Below are the code and all the weights of a small trained network. Each question names an input and a target symbol and asks about switching units off, where a switched-off unit gives its printed mean instead of its output.

import numpy as np


def w(rows, s, z=0):
    codes = np.array(rows[::2]) - 128.0
    scale = np.full(codes.shape[1], s)
    scale[-1] = z or s
    return codes * scale


def f(y):
    return np.maximum(y, 0)


def softmax(a):
    e = np.exp(a - a.max(-1, keepdims=True))
    return e / e.sum(-1, keepdims=True)


def log_softmax(a):
    a = a - a.max(-1, keepdims=True)
    return a - np.log(np.exp(a).sum(-1, keepdims=True))


def net(x, mask):
    ids = ['ΛΠΦβδζηξστψ'.index(c) for c in x.split()]
    T = len(ids)
    res = E[ids] + P[:T]
    u = 0
    for l in range(2):
        q, k, v = (res @ M[l].T for M in (Q, K, V))
        z = softmax(np.where(np.tri(T) > 0, q @ k.T / 4**0.5, -1e9)) @ v
        res = res + np.where(mask[u], z, O[l][:, -1]) @ O[l][:, :-1]
        u += 1
        y = f(res @ A[l][:, :-1].T + A[l][:, -1])
        res = res + np.where(mask[u : u + 8], y, B[l][:, -1]) @ B[l][:, :-1]
        u += 8
    return log_softmax(res[-1] @ U[:, :-1].T + U[:, -1])


Q, K, V, O, A, B = {}, {}, {}, {}, {}, {}
E = w([
[183,75,102,176,109,187,159,107,121,23,92],'Λ',
[184,168,178,140,48,138,72,208,145,122,108],'Π',
[46,164,205,239,124,165,55,169,65,74,87],'Φ',
[103,169,142,142,80,45,28,64,135,204,100],'β',
[172,116,165,126,65,47,132,114,95,70,113],'δ',
[92,94,106,130,84,130,162,48,48,130,215],'ζ',
[94,144,98,109,46,106,117,154,99,200,224],'η',
[123,100,4,59,96,188,29,108,183,121,128],'ξ',
[122,55,78,74,58,93,137,168,162,227,123],'σ',
[183,187,133,117,137,152,159,121,126,188,104],'τ',
[131,107,39,111,189,103,138,113,68,106,108],'ψ',
],0.013)
P = w([
[120,109,208,168,142,153,107,134,183,84,178],'0',
[132,115,223,157,155,122,91,102,157,114,150],'1',
[135,109,198,169,152,117,123,92,135,137,135],'2',
[145,132,173,172,138,114,127,94,122,126,106],'3',
[161,140,140,181,111,116,124,87,119,127,102],'4',
[153,124,166,152,111,139,116,95,77,133,92],'5',
[166,156,137,163,95,129,119,107,70,133,92],'6',
[152,157,99,165,85,124,139,93,78,133,70],'7',
[158,145,122,117,88,127,124,95,50,137,90],'8',
[159,174,109,110,94,108,153,97,52,139,76],'9',
[170,170,122,70,84,112,131,87,34,138,90],'10',
[158,192,71,80,62,101,162,92,40,135,69],'11',
[185,189,71,87,46,118,147,95,16,128,61],'12',
[187,198,49,112,22,120,144,85,2,134,41],'13',
],0.0061)
Q[0] = w([
[200,138,146,199,3,42,62,35,57,92,68],'L0H1',
[86,122,168,166,14,79,2,78,81,114,102],'L0H1',
[177,175,102,185,61,103,51,111,47,170,67],'L0H1',
[204,111,105,81,68,74,100,59,28,109,97],'L0H1',
],0.0055)
K[0] = w([
[143,149,33,117,60,145,157,106,39,159,103],'L0H1',
[99,148,85,23,4,119,141,148,71,138,128],'L0H1',
[176,172,61,64,49,99,184,70,3,101,53],'L0H1',
[87,137,68,68,134,141,106,154,23,143,58],'L0H1',
],0.0056)
V[0] = w([
[3,107,135,51,235,130,189,107,191,190,164],'L0H1',
[72,126,160,96,171,134,123,175,208,79,200],'L0H1',
[138,121,143,96,173,125,209,163,175,91,142],'L0H1',
[159,155,184,123,40,158,41,47,171,118,204],'L0H1',
],0.0043)
O[0] = w([
[141,94,56,254,180,129,96,132,180,218,139,3],'L0H1',
[125,36,126,195,145,188,107,181,189,94,141,42],'L0H1',
[108,58,196,142,224,158,170,184,162,128,100,68],'L0H1',
[25,124,175,121,61,129,133,45,224,118,116,196],'L0H1',
],0.006,0.0045)
A[0] = w([
[86,173,162,161,189,147,129,74,51,92,104,209],'L0N1',
[63,157,199,111,104,71,72,117,168,178,34,99],'L0N2',
[95,139,185,138,112,110,145,86,66,156,253,145],'L0N3',
[170,127,64,46,103,103,161,127,127,151,89,254],'L0N4',
[111,136,157,121,119,63,178,20,131,67,84,156],'L0N5',
[140,150,144,140,129,179,210,58,112,162,175,174],'L0N6',
[158,95,168,179,102,67,159,123,114,98,98,112],'L0N7',
[68,53,90,127,213,103,133,78,67,126,108,176],'L0N8',
],0.0061,0.0042)
B[0] = w([
[101,136,162,174,152,157,47,133,75,129,20,203],'L0N1',
[218,126,158,166,17,150,35,54,106,116,182,192],'L0N2',
[44,168,52,158,131,127,173,31,115,136,140,193],'L0N3',
[108,156,176,66,87,108,154,122,39,146,3,254],'L0N4',
[198,95,133,146,151,161,59,57,43,37,142,253],'L0N5',
[141,157,67,92,159,235,193,99,103,161,86,169],'L0N6',
[93,93,215,120,203,83,164,44,108,79,160,175],'L0N7',
[177,211,69,174,70,101,5,202,119,181,118,139],'L0N8',
],0.0049,0.0085)
Q[1] = w([
[174,175,188,105,113,154,93,163,85,115,48],'L1H1',
[109,19,97,125,211,57,184,248,239,170,211],'L1H1',
[84,149,102,115,147,171,161,170,133,181,82],'L1H1',
[165,131,86,143,254,145,138,209,182,156,140],'L1H1',
],0.0088)
K[1] = w([
[150,175,95,107,110,90,134,46,35,118,137],'L1H1',
[123,80,157,230,148,179,139,120,189,104,172],'L1H1',
[196,109,179,220,171,56,82,126,139,94,113],'L1H1',
[107,71,159,253,127,112,105,143,149,100,195],'L1H1',
],0.0059)
V[1] = w([
[170,67,170,151,88,13,102,148,100,142,118],'L1H1',
[1,66,138,119,49,60,217,130,152,146,190],'L1H1',
[55,116,15,156,186,105,41,129,72,46,163],'L1H1',
[138,206,186,183,129,148,216,85,47,138,168],'L1H1',
],0.0063)
O[1] = w([
[123,3,202,149,87,50,121,185,17,173,158,143],'L1H1',
[94,136,133,173,35,107,247,121,69,113,76,28],'L1H1',
[131,154,8,120,145,94,92,175,16,70,193,82],'L1H1',
[157,162,154,253,180,152,200,110,190,120,212,254],'L1H1',
],0.007,0.0086)
A[1] = w([
[124,152,86,85,127,125,124,170,141,253,224,252],'L1N1',
[105,174,144,168,73,94,53,121,101,200,185,65],'L1N2',
[170,150,152,140,157,67,145,126,141,70,159,92],'L1N3',
[129,149,182,74,159,149,89,143,160,112,157,105],'L1N4',
[91,125,93,61,112,114,123,88,182,84,92,184],'L1N5',
[191,55,129,112,184,191,156,165,94,91,99,198],'L1N6',
[112,60,159,111,113,120,167,145,76,238,12,170],'L1N7',
[199,82,171,131,129,70,127,136,143,82,111,195],'L1N8',
],0.0063,0.0035)
B[1] = w([
[80,225,150,104,204,65,184,157,197,138,31,174],'L1N1',
[136,82,87,136,115,80,160,141,230,23,133,232],'L1N2',
[122,155,107,147,168,162,125,87,82,144,146,200],'L1N3',
[142,117,107,124,88,94,125,231,160,133,140,189],'L1N4',
[93,143,215,86,124,182,115,74,86,176,132,171],'L1N5',
[127,73,82,68,137,115,145,130,253,70,75,179],'L1N6',
[144,46,87,212,203,156,90,184,119,199,138,186],'L1N7',
[161,158,169,56,164,151,170,147,92,131,144,254],'L1N8',
],0.0065,0.0064)
U = w([
[145,53,61,106,125,190,185,149,160,56,115,115],'Λ',
[171,157,128,110,29,177,139,255,123,116,194,155],'Π',
[60,151,139,197,134,185,75,207,98,103,145,112],'Φ',
[170,91,72,155,61,86,89,106,168,121,147,2],'β',
[137,109,188,111,145,99,143,134,79,93,186,87],'δ',
[138,131,36,181,141,199,112,102,76,161,226,60],'ζ',
[59,175,106,151,83,70,215,144,138,91,80,178],'η',
[46,137,114,59,67,178,89,144,103,125,112,73],'ξ',
[100,69,118,153,128,111,134,151,100,182,88,166],'σ',
[134,165,159,137,181,172,107,102,173,194,133,202],'τ',
[137,147,59,119,199,84,96,194,112,127,157,238],'ψ',
],0.0055,0.0027)

Each question gives the input, a string of symbols that net reads in full, and the target symbol t.
The units are the heads (4 rows each of Q, K, V and O) and the neurons (one row each of A and B). Each row of codes is followed by its name. A weight is (code - 128) times the scale printed after its matrix; where a second scale follows, it is the last column's (O, A, B and U).
mask holds one flag per unit, layer by layer, with each layer's heads first. A switched-off unit (its flag False) gives its mean, the last column of its rows in O or B, instead of its output. The means were averaged over made-up inputs and are rounded, as every weight is.
A unit's drop is (log p(t) with every unit on - log p(t) with that unit switched off) / (log p(t) with every unit on - log p(t) with every unit switched off).
The circuit of an input: a set's keep is (log p(t) with only the set's units on - log p(t) with every unit switched off) / (log p(t) with every unit on - log p(t) with every unit switched off). Starting from the 12 units with the biggest drops (on a tie, the unit counted first), units are removed one at a time, each time the one whose removal leaves the highest keep (on an exact tie, the one counted first), for as long as the keep stays at least 0.8.
units of the circuit, in order: the units of the circuit, biggest drop first
top k neurons: the k neurons with the biggest drops, biggest first
k most important neurons of layer l: the k neurons of layer l with the biggest drops, biggest first
input ξ Φ β, target ξ: top 3 neurons	(L0N2; L0N4; L1N5)
input η β η δ σ, target σ: most important neuron of layer 1	(L1N7)
input η Λ δ Φ Π Λ η τ δ δ η δ ψ η, target ψ: units of the circuit, in order	(L1H1; L0N8; L1N1)
input Φ ζ η η σ Λ ψ η η δ τ τ ζ η, target τ: units of the circuit, in order	(L1H1; L0N6)
input Π η Λ, target η: units of the circuit, in order	(L1H1; L0N5)
input δ τ δ ξ Φ ψ δ, target ψ: units of the circuit, in order	(L1H1; L0N8)
input η Π β δ Φ η η τ σ τ Λ ξ ζ, target ξ: units of the circuit, in order	(L0N4; L1H1; L1N5)
input δ η δ δ η σ δ δ, target σ: top 3 neurons	(L0N4; L1N7; L0N7)
input σ σ σ η, target σ: units of the circuit, in order	(L1H1; L1N7; L0N5)
input Φ τ δ τ δ Λ η β, target β: top 2 neurons	(L0N2; L1N2)
input τ Φ β, target β: units of the circuit, in order	(L1N2; L0N2)
input ζ Λ Φ δ δ ξ η τ σ δ η η ζ, target η: top 2 neurons	(L0N3; L0N4)
input ξ δ δ ζ, target ζ: units of the circuit, in order	(L0N6; L1H1; L0N3; L0N8)
input τ β δ Π η δ β β δ ξ Λ τ η, target η: top neuron	(L1N1)
input η η η τ τ τ τ δ η ζ, target ζ: top 2 neurons	(L0N6; L0N3)
input Φ τ δ β ξ δ δ, target ξ: units of the circuit, in order	(L1H1; L0N5; L0N4; L1N5)
input β Φ η δ β δ η Φ β ξ δ Φ, target ξ: top 3 neurons	(L0N4; L0N2; L0N7)
input δ τ β δ β η ζ, target η: units of the circuit, in order	(L1H1; L0N3; L0N5)
input ψ ψ τ, target ψ: units of the circuit, in order	(L1H1; L0H1; L0N8)
input δ η δ δ Π η δ, target η: units of the circuit, in order	(L1H1; L0N3; L0N5)
input δ δ τ δ δ Λ δ β σ δ δ Φ ψ Φ, target ψ: top 2 neurons	(L0N8; L1N2)
input δ τ τ τ δ Λ δ η β η Λ β τ η, target τ: top 3 neurons	(L0N6; L0N4; L1N1)
input δ ζ δ β ζ Λ ζ δ ξ, target ξ: units of the circuit, in order	(L1H1; L0N4; L1N5)
input η δ δ η σ Λ δ ψ η Φ τ τ Φ, target τ: units of the circuit, in order	(L1H1)
input τ τ τ ξ δ ζ δ, target ζ: top 2 neurons	(L0N6; L0N3)
input ψ δ ξ, target ξ: top 2 neurons	(L1N5; L0N4)
input δ η β Π Λ δ δ β Λ δ Λ δ Λ, target δ: units of the circuit, in order	(L1H1; L0H1)
input Φ ξ τ η δ ξ δ τ τ Λ, target τ: top 2 neurons	(L1N2; L0N6)
input δ β Φ τ Λ δ δ δ δ, target δ: 2 most important neurons of layer 0	(L0N5; L0N7)
input τ η β δ δ, target δ: top 2 neurons	(L0N4; L1N8)
